Known rows:
118,-53,102,15,-176,41,-54,268,26,166,-33,-7 -> B
-48,-2,-64,14,107,-44,-9,-165,-1,-92,-4,-21 -> K
-19,26,332,183,-102,104,110,212,-62,31,-430,-32 -> AH
-20,-24,67,-68,48,4,-16,-122,32,-21,91,-23 -> V
-40,40,92,76,21,20,56,-240,-8,70,82,221 -> I
-18,-32,44,-47,55,-18,7,-124,36,-55,102,-99 -> Q
-114,-59,-158,9,35,-8,27,-235,12,-20,121,61 -> N
-22,30,38,-70,110,34,-55,-153,-23,-43,-15,135 -> AG
89,94,93,-166,143,106,61,-107,-44,-17,209,159 -> J
-52,60,-72,22,107,-55,15,-315,1,32,219,191 -> R
113,-2,53,-68,-54,55,-15,55,7,99,148,93 -> AO
-20,-66,-53,-26,-48,-64,-41,97,54,-46,62,-186 -> H
-123,-48,-102,-14,18,30,20,-219,2,2,79,104 -> AV
-29,102,-73,39,122,-62,43,-12,-30,-67,-31,-73 -> C
70,-26,-25,20,49,-22,76,-111,20,16,180,-64 -> AK
71,-3,-10,22,64,-39,2,-126,30,59,185,-77 -> AJ
-17,25,10,-48,101,25,-25,-115,-13,-53,-12,113 -> D
75,-95,389,213,-161,108,113,61,11,154,-247,-89 -> AM

Facts:
AD {Π=AH,I, θ=887}
Q {θ=85, ξ=AK}
AW {Π=G,I}
AQ {Π=AM,E, θ=919, ξ=X}
T {Π=AN,AT,S}
Y {Π=X,R, θ=13, ξ=E}
AO {Π=AS,T,X,G,Z, θ=362, ξ=AQ}
N {θ=543, ξ=AN}
V {Π=Z, θ=85, ξ=AT}
AE {Π=G, θ=529, ξ=A}
AL {Π=AM, θ=85}
AS {Π=E, θ=887, ξ=AB}
E {Π=AX, θ=543, ξ=AP}
O {θ=529, ξ=H}
G {Π=AN}
X {Π=G, θ=543, ξ=R}
H {Π=AX, θ=85}
A {θ=13}
S {θ=887, ξ=AX}
AH {Π=AM,AE, θ=919, ξ=L}
AI {Π=AN,Y,AE, θ=919, ξ=AJ}
AV {Π=F, θ=543, ξ=S}
AA {Π=L, θ=85}
I {Π=Y,AQ, θ=13}
D {Π=Y,AA,N}
Z {Π=Y,J,H}
M {Π=L,AW,AH,AD,X, θ=919, ξ=AD}
AF {Π=AS}
AX {Π=AN, θ=919}
J {Π=X,R, θ=529, ξ=AM}
AN {θ=529}
AB {θ=919, ξ=O}
B {Π=AX,AE,G, θ=887, ξ=AI}
AK {θ=362, ξ=W}
AU {θ=543, ξ=AE}
AG {Π=Y}
P {Π=AW,H}
W {Π=AQ,K, θ=529, ξ=N}
AM {Π=AE, θ=887, ξ=C}
AP {Π=C, θ=543}
C {θ=919, ξ=Y}
AR {θ=919, ξ=AH}
R {θ=13}
AJ {θ=887, ξ=AU}
AT {Π=AB,AM, θ=85}
U {Π=E}
F {Π=R}
L {Π=AN, θ=362, ξ=AL}

Rows, some named above:
36,-16,-20,8,53,-20,59,-140,20,17,205,-56 -> AK
60,-23,-23,9,54,-15,79,-127,20,5,194,-50 -> AK
-29,13,-106,81,21,-77,37,-136,12,34,106,62 -> A
8,-33,-46,-87,1,-31,-40,-8,42,-32,134,-77 -> AA
111,-40,111,28,-179,41,-69,270,27,163,-75,-7 -> B
75,-30,-26,16,36,-19,88,-120,21,11,202,-57 -> AK
-38,26,342,183,-106,97,135,187,-61,40,-429,-34 -> AH
47,7,108,-104,-116,89,-128,154,-22,45,-152,212 -> AW
59,22,-13,-14,52,-2,85,1,-20,-70,91,-141 -> O
-30,21,353,185,-128,106,133,220,-62,44,-454,-40 -> AH
34,-59,7,163,50,-58,95,-133,39,35,68,-263 -> AS
19,84,-24,-21,-69,-7,-65,330,-35,19,-161,33 -> AI
-142,-140,-190,147,-82,-72,39,-39,32,-45,-80,-200 -> E
106,20,-253,-91,-72,-76,-69,354,4,-41,120,-193 -> AN
86,-6,154,37,6,44,35,-126,20,113,75,13 -> AD
71,-93,396,210,-162,114,115,64,6,175,-257,-72 -> AM
-19,43,16,-90,175,24,-30,-246,-22,-66,67,174 -> F
65,14,83,-108,-99,83,-119,169,-27,43,-166,192 -> AW
124,-43,-298,-87,-165,-90,-136,400,52,60,192,-137 -> L
4,-2,-5,-16,37,0,-43,-6,-10,-45,-66,25 -> P
-95,17,190,259,33,-3,180,-20,-42,-50,-332,-231 -> AQ
-11,106,43,-91,143,52,-15,-327,-21,95,256,442 -> Y
8,48,-347,-24,-160,-158,-177,641,1,-52,-103,-232 -> AX
156,5,262,-72,-265,159,-21,492,-47,104,-202,89 -> AE
19,-8,-195,-73,-75,-82,-150,234,11,-57,-70,-66 -> T
69,-97,400,197,-179,108,124,60,5,163,-265,-87 -> AM
-39,-13,-8,41,53,-21,-37,-70,-5,-74,-88,-39 -> AF
46,14,67,20,54,25,137,-26,-23,-61,15,-141 -> W
-95,9,192,235,41,-1,167,19,-39,-50,-326,-241 -> AQ
-9,111,55,-27,24,6,1,155,-44,-11,-85,74 -> M
-34,-39,19,-163,-189,139,-118,124,-18,116,-23,374 -> X
-61,-55,-19,124,31,-41,19,-77,0,-91,-158,-150 -> U
81,-13,-177,-180,-268,-19,-320,620,11,51,-154,72 -> G

